Below are the code and all the weights of a small trained network. Each question names an input and a target symbol and asks about switching units off, where a switched-off unit gives its printed mean instead of its output.

import numpy as np


def w(rows, s, z=0):
    codes = np.array(rows[::2]) - 128.0
    scale = np.full(codes.shape[1], s)
    scale[-1] = z or s
    return codes * scale


def f(y):
    return y / 2 * (1 + np.tanh(0.7978845608 * (y + 0.044715 * y**3)))


def softmax(a):
    e = np.exp(a - a.max(-1, keepdims=True))
    return e / e.sum(-1, keepdims=True)


def log_softmax(a):
    a = a - a.max(-1, keepdims=True)
    return a - np.log(np.exp(a).sum(-1, keepdims=True))


def net(x, mask):
    ids = ['αβεζξσ'.index(c) for c in x.split()]
    T = len(ids)
    res = E[ids] + P[:T]
    r = res
    for j in range(3):
        rows = slice(3 * j, 3 * j + 3)
        q, k, v = (r @ M[0][rows].T for M in (Q, K, V))
        z = softmax(np.where(np.tri(T) > 0, q @ k.T / 3**0.5, -1e9)) @ v
        o = O[0][rows]
        res = res + np.where(mask[j], z, o[:, -1]) @ o[:, :-1]
    y = f(res @ A[0][:, :-1].T + A[0][:, -1])
    res = res + np.where(mask[3:11], y, B[0][:, -1]) @ B[0][:, :-1]
    return log_softmax(res[-1] @ U[:, :-1].T + U[:, -1])


Q, K, V, O, A, B = {}, {}, {}, {}, {}, {}
E = w([
[64,85,213,211],'α',
[149,107,2,46],'β',
[36,158,137,91],'ε',
[117,220,212,201],'ζ',
[176,131,151,89],'ξ',
[184,122,159,77],'σ',
],0.018)
P = w([
[210,158,112,255],'0',
[71,139,14,159],'1',
[64,168,67,107],'2',
[67,175,114,73],'3',
[66,160,142,68],'4',
[72,152,157,64],'5',
[74,144,166,55],'6',
[80,136,173,61],'7',
[87,130,179,54],'8',
[92,124,184,68],'9',
[93,122,185,56],'10',
[104,121,182,53],'11',
[100,121,192,53],'12',
[101,125,187,40],'13',
],0.0087)
Q[0] = w([
[11,20,175,142],'h1',
[117,50,8,172],'h1',
[102,126,87,116],'h1',
[154,182,161,146],'h2',
[103,85,71,174],'h2',
[145,96,145,71],'h2',
[117,193,75,197],'h3',
[161,135,99,169],'h3',
[77,73,129,79],'h3',
],0.012)
K[0] = w([
[95,214,162,100],'h1',
[72,120,112,97],'h1',
[113,110,134,106],'h1',
[112,84,39,117],'h2',
[27,163,179,127],'h2',
[197,116,172,132],'h2',
[130,93,106,79],'h3',
[84,88,88,112],'h3',
[175,169,160,250],'h3',
],0.014)
V[0] = w([
[156,132,159,203],'h1',
[132,23,133,145],'h1',
[158,112,147,113],'h1',
[126,167,151,169],'h2',
[132,118,134,170],'h2',
[117,62,179,100],'h2',
[146,204,122,141],'h3',
[102,97,127,184],'h3',
[72,5,133,152],'h3',
],0.014)
O[0] = w([
[138,44,59,168,197],'h1',
[228,72,160,254,70],'h1',
[83,130,166,195,113],'h1',
[82,92,134,90,142],'h2',
[90,108,154,109,132],'h2',
[210,41,229,148,150],'h2',
[133,35,91,74,178],'h3',
[94,172,90,96,254],'h3',
[147,222,180,178,159],'h3',
],0.008,0.0068)
A[0] = w([
[176,125,212,42,108],'n1',
[87,196,33,95,253],'n2',
[115,198,81,105,34],'n3',
[126,29,86,70,54],'n4',
[66,224,227,106,147],'n5',
[146,88,93,114,66],'n6',
[31,69,181,146,111],'n7',
[216,15,65,254,162],'n8',
],0.0079,0.0054)
B[0] = w([
[97,186,222,153,174],'n1',
[198,181,112,92,236],'n2',
[42,81,164,201,148],'n3',
[37,117,194,198,221],'n4',
[153,106,100,25,246],'n5',
[82,51,144,127,144],'n6',
[147,128,152,2,208],'n7',
[192,81,105,60,187],'n8',
],0.0077,0.011)
U = w([
[254,87,62,43,126],'α',
[186,136,136,106,254],'β',
[171,149,233,118,106],'ε',
[124,99,70,153,40],'ζ',
[130,146,152,151,86],'ξ',
[125,147,166,153,110],'σ',
],0.0097,0.0059)

Each question gives the input, a string of symbols that net reads in full, and the target symbol t.
The units are the heads (3 rows each of Q, K, V and O) and the neurons (one row each of A and B). Each row of codes is followed by its name. A weight is (code - 128) times the scale printed after its matrix; where a second scale follows, it is the last column's (O, A, B and U).
mask holds one flag per unit, heads first, then neurons. A switched-off unit (its flag False) gives its mean, the last column of its rows in O or B, instead of its output. The means were averaged over made-up inputs and are rounded, as every weight is.
A unit's drop is (log p(t) with every unit on - log p(t) with that unit switched off) / (log p(t) with every unit on - log p(t) with every unit switched off).
The circuit of an input: a set's keep is (log p(t) with only the set's units on - log p(t) with every unit switched off) / (log p(t) with every unit on - log p(t) with every unit switched off). Starting from all 11 units, units are removed one at a time, each time the one whose removal leaves the highest keep (on an exact tie, the one counted first), for as long as the keep stays at least 0.8.
units of the circuit, in order: the units of the circuit, biggest drop first
top k neurons: the k neurons with the biggest drops, biggest first
which heads matter: for each layer, one digit per head in row order, 1 if its drop is at least 0.15 and else 0, layers parted by /
drop of u: that unit's drop, to one decimal
input ξ ξ β α α σ β σ ξ σ σ ξ σ ξ, target ε: which heads matter : 000
input ζ α α β, target ζ: units of the circuit, in order : n4, h3
input σ ξ α σ ε ε α σ, target ε: units of the circuit, in order : n1
input ζ β α β σ α α α, target ζ: which heads matter : 101
input ζ σ ξ, target ζ: units of the circuit, in order : h3, n4, n5
input β α ζ β β, target β: units of the circuit, in order : h1, n4, h3, n5
input β ξ σ ε, target α: units of the circuit, in order : n5, h1
input ζ α β, target ζ: which heads matter : 011
input ζ σ α σ σ, target ζ: units of the circuit, in order : n4, h3, h1
input ζ α σ, target ζ: which heads matter : 001
input ζ σ ε, target ζ: top 2 neurons : n4, n3
input ζ α σ ξ α σ ξ, target ζ: which heads matter : 101
input α σ ξ β ξ ξ α ξ σ β α β ζ, target α: top 3 neurons : n8, n4, n1
input ε α α ε ξ, target ε: units of the circuit, in order : h3
input ξ α β σ ε, target α: units of the circuit, in order : n5, n4
input ζ α ε, target ζ: which heads matter : 001
input σ ξ σ σ σ α ζ ξ σ σ ζ σ σ, target ε: which heads matter : 000
input β β ξ α β, target ε: which heads matter : 110
input ε α ε α β ε ε β, target β: top 2 neurons : n3, n1
input ζ β ε σ α ξ α α, target ζ: top neuron : n4
input ε σ ξ α, target α: drop of n7 : 0.2
input α α α ε α ζ α α, target α: drop of h3 : 0.2
input α σ α ξ β σ α α ξ σ α α α ζ, target α: drop of n4 : 0.2
